Below are the code and all the weights of a small trained network. Each question names an input and a target symbol and asks about switching units off, where a switched-off unit gives its printed mean instead of its output.

import numpy as np


def w(rows, s, z=0):
    codes = np.array(rows[::2]) - 128.0
    scale = np.full(codes.shape[1], s)
    scale[-1] = z or s
    return codes * scale


def f(y):
    return y / 2 * (1 + np.tanh(0.7978845608 * (y + 0.044715 * y**3)))


def softmax(a):
    e = np.exp(a - a.max(-1, keepdims=True))
    return e / e.sum(-1, keepdims=True)


def log_softmax(a):
    a = a - a.max(-1, keepdims=True)
    return a - np.log(np.exp(a).sum(-1, keepdims=True))


def net(x, mask):
    ids = ['αβδζξπσψω'.index(c) for c in x.split()]
    T = len(ids)
    res = E[ids] + P[:T]
    r = res
    for j in range(3):
        rows = slice(3 * j, 3 * j + 3)
        q, k, v = (r @ M[0][rows].T for M in (Q, K, V))
        z = softmax(np.where(np.tri(T) > 0, q @ k.T / 3**0.5, -1e9)) @ v
        o = O[0][rows]
        res = res + np.where(mask[j], z, o[:, -1]) @ o[:, :-1]
    y = f(res @ A[0][:, :-1].T + A[0][:, -1])
    res = res + np.where(mask[3:11], y, B[0][:, -1]) @ B[0][:, :-1]
    return log_softmax(res[-1] @ U[:, :-1].T + U[:, -1])


Q, K, V, O, A, B = {}, {}, {}, {}, {}, {}
E = w([
[138,123,111],'α',
[134,123,101],'β',
[94,105,43],'δ',
[163,173,255],'ζ',
[178,99,89],'ξ',
[205,241,74],'π',
[174,132,167],'σ',
[50,31,184],'ψ',
[54,209,134],'ω',
],0.0096)
P = w([
[113,75,145],'0',
[133,146,123],'1',
[106,175,130],'2',
[126,223,97],'3',
[143,246,89],'4',
[141,252,79],'5',
[147,246,23],'6',
],0.0028)
Q[0] = w([
[197,114,82],'h0',
[201,106,113],'h0',
[194,108,95],'h0',
[136,185,84],'h1',
[126,205,75],'h1',
[150,51,169],'h1',
[193,254,77],'h2',
[62,35,172],'h2',
[70,72,192],'h2',
],0.0092)
K[0] = w([
[94,111,137],'h0',
[38,91,119],'h0',
[90,122,136],'h0',
[102,155,151],'h1',
[93,164,151],'h1',
[161,87,125],'h1',
[159,232,134],'h2',
[98,10,116],'h2',
[118,29,91],'h2',
],0.013)
V[0] = w([
[103,144,40],'h0',
[54,108,69],'h0',
[63,115,178],'h0',
[47,98,112],'h1',
[144,47,123],'h1',
[169,64,112],'h1',
[65,45,177],'h2',
[58,163,76],'h2',
[96,146,252],'h2',
],0.011)
O[0] = w([
[75,89,28,167],'h0',
[58,164,24,132],'h0',
[101,196,175,95],'h0',
[83,224,74,113],'h1',
[203,175,52,71],'h1',
[238,126,37,87],'h1',
[172,255,45,4],'h2',
[55,114,97,173],'h2',
[127,238,207,90],'h2',
],0.0078,0.0038)
A[0] = w([
[90,165,171,95],'n0',
[144,170,110,229],'n1',
[118,203,109,239],'n2',
[157,166,101,195],'n3',
[105,131,134,125],'n4',
[255,114,108,253],'n5',
[93,81,108,142],'n6',
[108,133,25,249],'n7',
],0.0082,0.004)
B[0] = w([
[146,91,129,157],'n0',
[131,200,147,160],'n1',
[118,157,182,182],'n2',
[143,214,108,143],'n3',
[131,122,146,140],'n4',
[228,80,93,221],'n5',
[87,116,113,203],'n6',
[95,191,1,252],'n7',
],0.0062,0.0046)
U = w([
[147,156,113,4],'α',
[139,152,94,53],'β',
[70,149,52,61],'δ',
[166,158,209,201],'ζ',
[214,124,65,194],'ξ',
[93,2,153,93],'π',
[198,122,158,144],'σ',
[145,212,117,157],'ψ',
[23,165,174,250],'ω',
],0.0063,0.0029)

Each question gives the input, a string of symbols that net reads in full, and the target symbol t.
The units are the heads (3 rows each of Q, K, V and O) and the neurons (one row each of A and B). Each row of codes is followed by its name. A weight is (code - 128) times the scale printed after its matrix; where a second scale follows, it is the last column's (O, A, B and U).
mask holds one flag per unit, heads first, then neurons. A switched-off unit (its flag False) gives its mean, the last column of its rows in O or B, instead of its output. The means were averaged over made-up inputs and are rounded, as every weight is.
A unit's drop is (log p(t) with every unit on - log p(t) with that unit switched off) / (log p(t) with every unit on - log p(t) with every unit switched off).
The circuit of an input: a set's keep is (log p(t) with only the set's units on - log p(t) with every unit switched off) / (log p(t) with every unit on - log p(t) with every unit switched off). Starting from all 11 units, units are removed one at a time, each time the one whose removal leaves the highest keep (on an exact tie, the one counted first), for as long as the keep stays at least 0.8.
units of the circuit, in order: the units of the circuit, biggest drop first
which heads matter: for each layer, one digit per head in row order, 1 if its drop is at least 0.15 and else 0, layers parted by /
drop of u: that unit's drop, to one decimal
input π δ ζ π δ, target π: which heads matter -> 011
input ξ ξ ξ ψ π ξ ξ, target π: units of the circuit, in order -> (h2)
input α ζ α π, target π: units of the circuit, in order -> (h2 h1)
input δ ψ ω ω π, target ω: units of the circuit, in order -> (h1 n5)
input ζ ζ ω ξ, target ζ: units of the circuit, in order -> (h2 h0 n7)
input β ψ ω ψ, target ψ: which heads matter -> 011
input β β β ζ ω π ξ, target π: units of the circuit, in order -> (h2 h1 n7)
input α ψ α ω ψ, target ψ: units of the circuit, in order -> (h2 h1)
input ξ ξ ξ ξ ξ π α, target π: which heads matter -> 001
input ω π ξ σ, target π: which heads matter -> 011
input ξ π β, target π: which heads matter -> 001
input ζ ξ σ σ δ ψ π, target π: which heads matter -> 001
input ξ ξ β ξ π σ, target π: which heads matter -> 001
input α ξ ξ, target ξ: which heads matter -> 011
input α π σ α, target π: drop of h0 -> 0.1
input ω α π β ξ β, target π: drop of h2 -> 0.7
input ξ ξ ξ, target ξ: drop of h1 -> 0.6
